Here is a tiny trained network, its code and every weight. The questions are about switching its units off for an input and a target symbol, where a switched-off unit gives its printed mean instead of its output.

import numpy as np


def w(rows, s, z=0):
    codes = np.array(rows[::2]) - 128.0
    scale = np.full(codes.shape[1], s)
    scale[-1] = z or s
    return codes * scale


def f(y):
    return np.maximum(y, 0)


def softmax(a):
    e = np.exp(a - a.max(-1, keepdims=True))
    return e / e.sum(-1, keepdims=True)


def log_softmax(a):
    a = a - a.max(-1, keepdims=True)
    return a - np.log(np.exp(a).sum(-1, keepdims=True))


def net(x, mask):
    ids = ['βγεηθμξσφω'.index(c) for c in x.split()]
    T = len(ids)
    res = E[ids] + P[:T]
    u = 0
    for l in range(3):
        r = res
        for j in range(3):
            rows = slice(3 * j, 3 * j + 3)
            q, k, v = (r @ M[l][rows].T for M in (Q, K, V))
            z = softmax(np.where(np.tri(T) > 0, q @ k.T / 3**0.5, -1e9)) @ v
            o = O[l][rows]
            res = res + np.where(mask[u + j], z, o[:, -1]) @ o[:, :-1]
        u += 3
        y = f(res @ A[l][:, :-1].T + A[l][:, -1])
        res = res + np.where(mask[u : u + 8], y, B[l][:, -1]) @ B[l][:, :-1]
        u += 8
    return log_softmax(res[-1] @ U[:, :-1].T + U[:, -1])


Q, K, V, O, A, B = {}, {}, {}, {}, {}, {}
E = w([
[56,49,98,140],'β',
[46,145,143,64],'γ',
[72,112,165,129],'ε',
[102,142,152,101],'η',
[231,175,111,182],'θ',
[166,177,209,102],'μ',
[89,254,84,222],'ξ',
[164,54,90,57],'σ',
[88,36,196,184],'φ',
[172,125,99,3],'ω',
],0.012)
P = w([
[140,199,56,245],'0',
[123,174,253,87],'1',
[125,158,248,88],'2',
[155,150,247,90],'3',
[160,136,241,91],'4',
[184,128,237,107],'5',
[182,121,224,116],'6',
[190,104,218,142],'7',
[209,114,207,134],'8',
[202,119,191,125],'9',
],0.0037)
Q[0] = w([
[215,213,102,183],'0.h1',
[253,127,87,133],'0.h1',
[119,67,150,164],'0.h1',
[102,83,202,16],'0.h2',
[166,204,101,214],'0.h2',
[150,223,44,193],'0.h2',
[128,174,147,173],'0.h3',
[81,208,158,172],'0.h3',
[84,106,108,119],'0.h3',
],0.011)
K[0] = w([
[160,247,159,146],'0.h1',
[174,187,182,67],'0.h1',
[73,92,191,181],'0.h1',
[94,99,181,30],'0.h2',
[192,229,88,202],'0.h2',
[122,166,102,243],'0.h2',
[122,30,124,153],'0.h3',
[195,91,88,211],'0.h3',
[106,142,167,159],'0.h3',
],0.012)
V[0] = w([
[113,121,2,126],'0.h1',
[136,221,47,79],'0.h1',
[113,104,26,69],'0.h1',
[91,61,228,71],'0.h2',
[111,136,88,141],'0.h2',
[166,209,96,214],'0.h2',
[154,168,148,110],'0.h3',
[124,86,42,221],'0.h3',
[108,123,164,161],'0.h3',
],0.0071)
O[0] = w([
[2,34,182,104,36],'0.h1',
[1,147,103,135,94],'0.h1',
[3,95,214,94,79],'0.h1',
[251,92,176,92,244],'0.h2',
[91,158,122,170,86],'0.h2',
[47,195,12,218,16],'0.h2',
[187,160,140,135,164],'0.h3',
[19,78,123,189,2],'0.h3',
[41,115,162,139,129],'0.h3',
],0.0057,0.0028)
A[0] = w([
[143,146,169,68,75],'0.n1',
[126,68,241,119,93],'0.n2',
[103,160,1,117,128],'0.n3',
[175,190,200,98,147],'0.n4',
[71,192,51,126,195],'0.n5',
[141,94,163,115,49],'0.n6',
[182,53,62,58,239],'0.n7',
[132,62,148,226,254],'0.n8',
],0.0089,0.0043)
B[0] = w([
[144,84,160,218,197],'0.n1',
[176,222,74,215,214],'0.n2',
[152,90,229,145,167],'0.n3',
[89,158,89,252,243],'0.n4',
[127,84,253,165,178],'0.n5',
[175,255,137,190,160],'0.n6',
[156,8,167,56,254],'0.n7',
[251,144,125,20,158],'0.n8',
],0.0058,0.011)
Q[1] = w([
[157,155,123,130],'1.h1',
[176,169,142,98],'1.h1',
[162,127,129,153],'1.h1',
[98,188,211,244],'1.h2',
[120,150,70,115],'1.h2',
[115,122,90,96],'1.h2',
[103,94,195,94],'1.h3',
[40,193,137,109],'1.h3',
[119,130,164,169],'1.h3',
],0.011)
K[1] = w([
[91,166,121,116],'1.h1',
[86,202,136,134],'1.h1',
[144,113,14,173],'1.h1',
[254,148,96,100],'1.h2',
[102,148,138,197],'1.h2',
[80,69,229,219],'1.h2',
[132,99,194,188],'1.h3',
[167,50,163,105],'1.h3',
[175,116,182,137],'1.h3',
],0.0092)
V[1] = w([
[212,234,224,113],'1.h1',
[134,164,96,171],'1.h1',
[110,180,215,135],'1.h1',
[192,144,180,132],'1.h2',
[113,70,107,181],'1.h2',
[152,44,36,238],'1.h2',
[159,254,140,107],'1.h3',
[76,156,99,126],'1.h3',
[85,86,185,176],'1.h3',
],0.0072)
O[1] = w([
[108,35,91,159,255],'1.h1',
[138,155,89,179,144],'1.h1',
[43,85,49,131,188],'1.h1',
[193,65,167,158,220],'1.h2',
[193,183,81,72,133],'1.h2',
[207,247,148,144,147],'1.h2',
[135,27,164,162,169],'1.h3',
[42,129,132,134,88],'1.h3',
[141,113,2,118,190],'1.h3',
],0.0062,0.011)
A[1] = w([
[72,201,57,178,1],'1.n1',
[171,67,36,88,128],'1.n2',
[109,184,2,109,136],'1.n3',
[183,52,23,72,154],'1.n4',
[130,134,34,85,123],'1.n5',
[120,233,122,197,119],'1.n6',
[160,237,132,186,56],'1.n7',
[237,36,164,9,163],'1.n8',
],0.0063,0.0053)
B[1] = w([
[14,103,197,40,130],'1.n1',
[105,160,250,138,194],'1.n2',
[186,163,200,229,131],'1.n3',
[117,106,244,173,216],'1.n4',
[226,133,216,122,139],'1.n5',
[139,161,2,165,143],'1.n6',
[172,40,66,176,142],'1.n7',
[15,113,218,141,254],'1.n8',
],0.0064,0.017)
Q[2] = w([
[58,122,69,141],'2.h1',
[255,163,62,192],'2.h1',
[111,249,30,144],'2.h1',
[118,244,38,123],'2.h2',
[121,251,42,68],'2.h2',
[71,128,212,64],'2.h2',
[230,120,122,187],'2.h3',
[198,225,31,211],'2.h3',
[22,143,135,3],'2.h3',
],0.0068)
K[2] = w([
[96,137,111,163],'2.h1',
[197,86,87,254],'2.h1',
[106,207,111,192],'2.h1',
[152,89,103,232],'2.h2',
[100,99,121,208],'2.h2',
[70,98,148,82],'2.h2',
[126,130,92,185],'2.h3',
[165,97,73,201],'2.h3',
[75,92,213,17],'2.h3',
],0.0084)
V[2] = w([
[191,112,64,160],'2.h1',
[87,174,60,66],'2.h1',
[189,165,158,79],'2.h1',
[144,156,137,98],'2.h2',
[195,159,89,97],'2.h2',
[82,109,83,66],'2.h2',
[144,3,102,119],'2.h3',
[119,175,88,11],'2.h3',
[59,52,120,149],'2.h3',
],0.0071)
O[2] = w([
[110,35,72,181,91],'2.h1',
[142,89,164,60,4],'2.h1',
[131,120,253,236,119],'2.h1',
[105,173,94,125,117],'2.h2',
[114,183,202,89,69],'2.h2',
[87,118,139,38,89],'2.h2',
[120,107,58,36,158],'2.h3',
[172,121,211,51,23],'2.h3',
[109,91,84,107,158],'2.h3',
],0.0062,0.025)
A[2] = w([
[145,112,153,192,145],'2.n1',
[117,100,145,154,171],'2.n2',
[164,77,161,1,207],'2.n3',
[105,125,135,175,194],'2.n4',
[195,137,39,147,201],'2.n5',
[113,53,89,100,85],'2.n6',
[214,189,48,122,254],'2.n7',
[172,87,235,153,104],'2.n8',
],0.0092,0.0037)
B[2] = w([
[115,141,87,73,254],'2.n1',
[163,115,105,121,197],'2.n2',
[240,88,49,89,146],'2.n3',
[140,104,102,94,223],'2.n4',
[83,159,199,35,207],'2.n5',
[219,125,254,206,146],'2.n6',
[89,154,252,130,167],'2.n7',
[132,210,78,93,216],'2.n8',
],0.0085,0.024)
U = w([
[22,222,254,173,187],'β',
[122,79,244,167,241],'γ',
[26,113,60,89,177],'ε',
[114,96,120,141,135],'η',
[110,105,85,123,71],'θ',
[189,65,158,223,2],'μ',
[174,172,83,190,39],'ξ',
[117,170,121,67,70],'σ',
[90,141,62,124,132],'φ',
[154,66,107,93,68],'ω',
],0.0069,0.0035)

Each question gives the input, a string of symbols that net reads in full, and the target symbol t.
The units are the heads (3 rows each of Q, K, V and O) and the neurons (one row each of A and B). Each row of codes is followed by its name. A weight is (code - 128) times the scale printed after its matrix; where a second scale follows, it is the last column's (O, A, B and U).
mask holds one flag per unit, layer by layer, with each layer's heads first. A switched-off unit (its flag False) gives its mean, the last column of its rows in O or B, instead of its output. The means were averaged over made-up inputs and are rounded, as every weight is.
A unit's drop is (log p(t) with every unit on - log p(t) with that unit switched off) / (log p(t) with every unit on - log p(t) with every unit switched off).
most important unit: the unit with the biggest drop
top k neurons in layer l: the k neurons of layer l with the biggest drops, biggest first
heads that matter: for each layer, one digit per head in row order, 1 if its drop is at least 0.15 and else 0, layers parted by /
input β η μ β μ γ γ σ η, target β: most important unit	1.n8
input σ σ ε β γ γ θ ξ ξ, target ε: heads that matter	110 / 000 / 100
input σ γ ω σ γ γ γ ω, target σ: heads that matter	111 / 111 / 101
input ω γ θ β, target ω: top 2 neurons in layer 0	0.n2, 0.n4
input μ σ φ φ, target ξ: heads that matter	100 / 000 / 000
input ξ θ μ σ ω σ φ φ η, target ξ: heads that matter	111 / 011 / 100
input γ σ ω, target γ: heads that matter	100 / 010 / 011
input γ γ μ β, target γ: heads that matter	000 / 010 / 011
input σ σ β ω σ ξ β, target σ: heads that matter	110 / 111 / 101
input μ η θ μ β μ γ σ, target μ: heads that matter	000 / 101 / 011
input σ ξ μ ε ω ω σ ξ γ σ, target σ: heads that matter	110 / 101 / 101
input σ σ σ μ σ θ γ, target β: heads that matter	100 / 001 / 101
input γ γ μ ε σ σ, target γ: heads that matter	100 / 010 / 011
input ξ σ η σ σ θ μ μ ω, target ξ: top 2 neurons in layer 0	0.n5, 0.n7
input ω μ σ, target ω: top 2 neurons in layer 1	1.n4, 1.n2
input ξ σ μ γ μ σ γ ξ β, target ξ: heads that matter	111 / 011 / 110
input γ σ η ξ γ β, target γ: most important unit	0.n4
input ξ σ ξ σ ω σ ξ θ, target β: heads that matter	010 / 001 / 000
input β φ μ β γ ω μ β, target β: top 3 neurons in layer 1	1.n8, 1.n4, 1.n7
input σ μ θ, target β: top 3 neurons in layer 1	1.n8, 1.n4, 1.n6
input ξ ω γ γ σ σ, target ξ: top 3 neurons in layer 0	0.n5, 0.n3, 0.n7
input σ σ γ σ β, target σ: most important unit	1.h1
input μ ε γ η γ γ ε μ σ, target μ: top 2 neurons in layer 2	2.n6, 2.n5
input μ ε σ σ ω γ ω ω, target μ: top 2 neurons in layer 0	0.n7, 0.n1
input ω θ ξ φ σ ξ ω θ σ, target ω: top 4 neurons in layer 2	2.n3, 2.n8, 2.n5, 2.n7
input γ σ ε σ θ σ γ, target β: top 2 neurons in layer 0	0.n7, 0.n2
input ξ η ω ω, target ξ: top neuron in layer 2	2.n5
